Below is a small trained network, with its code and all its weights. Each question gives an input and a class and asks what happens when units are switched off, that is, made to give their printed mean instead of their output.

import numpy as np


def w(rows, s, z=0):
    codes = np.array(rows[::2]) - 128.0
    scale = np.full(codes.shape[1], s)
    scale[-1] = z or s
    return codes * scale


def f(y):
    return y / 2 * (1 + np.tanh(0.7978845608 * (y + 0.044715 * y**3)))


def log_softmax(a):
    a = a - a.max(-1, keepdims=True)
    return a - np.log(np.exp(a).sum(-1, keepdims=True))


def net(x, mask):
    res = np.array(x, float).reshape(1, 5) / 4 @ E
    y = f(res @ A[0][:, :-1].T + A[0][:, -1])
    res = res + np.where(mask, y, B[0][:, -1]) @ B[0][:, :-1]
    return log_softmax(res[-1] @ U[:, :-1].T + U[:, -1])


A, B = {}, {}
E = w([
[109,133,201,90,49,115],'x0',
[248,113,157,133,97,237],'x1',
[186,132,105,173,25,76],'x2',
[145,143,95,23,95,143],'x3',
[118,2,87,164,125,146],'x4',
],0.0079)
A[0] = w([
[162,36,80,189,102,133,179],'N1',
[96,148,124,25,144,98,246],'N2',
[110,105,134,189,143,114,139],'N3',
[136,152,14,124,142,80,148],'N4',
[195,103,155,126,170,220,191],'N5',
[154,114,52,143,115,98,140],'N6',
[60,75,128,137,185,151,87],'N7',
[142,180,170,134,34,73,94],'N8',
[166,63,71,173,99,120,154],'N9',
[48,107,117,163,184,103,165],'N10',
[46,115,106,145,187,104,186],'N11',
[129,197,115,160,184,105,160],'N12',
[69,77,77,30,174,145,163],'N13',
[236,124,145,146,184,255,204],'N14',
[86,115,140,144,65,71,163],'N15',
[120,208,130,174,187,113,144],'N16',
[37,91,122,171,176,118,149],'N17',
[124,167,58,121,153,97,147],'N18',
[162,167,180,126,73,138,253],'N19',
[122,239,170,97,142,101,92],'N20',
[126,132,180,111,110,157,112],'N21',
[62,71,146,186,156,115,159],'N22',
],0.0085,0.003)
B[0] = w([
[160,56,75,199,167,154,197],'N1',
[122,140,76,77,111,170,199],'N2',
[118,119,143,157,172,95,160],'N3',
[95,76,86,137,159,173,175],'N4',
[195,134,98,132,116,110,213],'N5',
[136,81,90,161,146,154,155],'N6',
[155,169,144,107,113,97,177],'N7',
[170,195,131,63,95,110,184],'N8',
[172,79,91,186,161,156,177],'N9',
[111,171,170,116,142,83,205],'N10',
[101,170,169,100,138,90,209],'N11',
[72,84,110,122,167,141,179],'N12',
[96,170,101,32,85,166,197],'N13',
[254,133,98,152,128,97,254],'N14',
[176,144,129,130,140,92,176],'N15',
[46,76,99,129,182,141,184],'N16',
[141,177,179,114,140,83,202],'N17',
[94,101,103,121,151,162,163],'N18',
[166,143,81,93,114,147,186],'N19',
[124,100,57,123,141,183,189],'N20',
[138,131,92,110,110,153,138],'N21',
[168,153,160,146,155,68,192],'N22',
],0.0087,0.0081)
U = w([
[89,78,197,176,86,188,2],'0',
[102,127,207,191,177,44,120],'1',
[1,127,109,71,137,185,171],'2',
[192,227,145,82,83,100,170],'3',
[166,2,67,206,147,183,165],'4',
],0.0078,0.004)

Each question gives the input, the list of numbers given to net, and the class t.
The units are the neurons (one row each of A and B). Each row of codes is followed by its name. A weight is (code - 128) times the scale printed after its matrix; where a second scale follows, it is the last column's (A, B and U).
mask holds one flag per neuron, in row order. A switched-off neuron (its flag False) gives its mean, the last column of its row in B, instead of its output. The means were averaged over made-up inputs and are rounded, as every weight is.
A unit's drop is (log p(t) with every unit on - log p(t) with that unit switched off) / (log p(t) with every unit on - log p(t) with every unit switched off).
The circuit of an input: a set's keep is (log p(t) with only the set's units on - log p(t) with every unit switched off) / (log p(t) with every unit on - log p(t) with every unit switched off). Starting from the 12 units with the biggest drops (on a tie, the unit counted first), units are removed one at a time, each time the one whose removal leaves the highest keep (on an exact tie, the one counted first), for as long as the keep stays at least 0.8.
units of the circuit, in order: the units of the circuit, biggest drop first
top k neurons: the k neurons with the biggest drops, biggest first
drop of u: that unit's drop, to one decimal
input [-1,-3,1,7,3], class 2: top neuron -> (N14)
input [-8,4,-8,-4,5], class 3: units of the circuit, in order -> (N7; N17; N13)
input [3,0,-3,4,-3], class 2: units of the circuit, in order -> (N14; N22)
input [-5,-7,2,5,5], class 2: units of the circuit, in order -> (N13; N14)
input [-6,1,-5,5,2], class 3: top 2 neurons -> (N14; N13)
input [-6,-1,-7,0,5], class 3: top 2 neurons -> (N13; N7)
input [-1,6,-6,6,2], class 3: top 2 neurons -> (N13; N1)
input [7,-2,1,7,7], class 2: top 3 neurons -> (N14; N13; N5)
input [7,-2,-8,-5,4], class 1: drop of N5 -> 0.1
input [-7,-8,7,-8,4], class 1: drop of N10 -> 0.2
input [7,-7,-4,2,8], class 3: drop of N13 -> 0.3
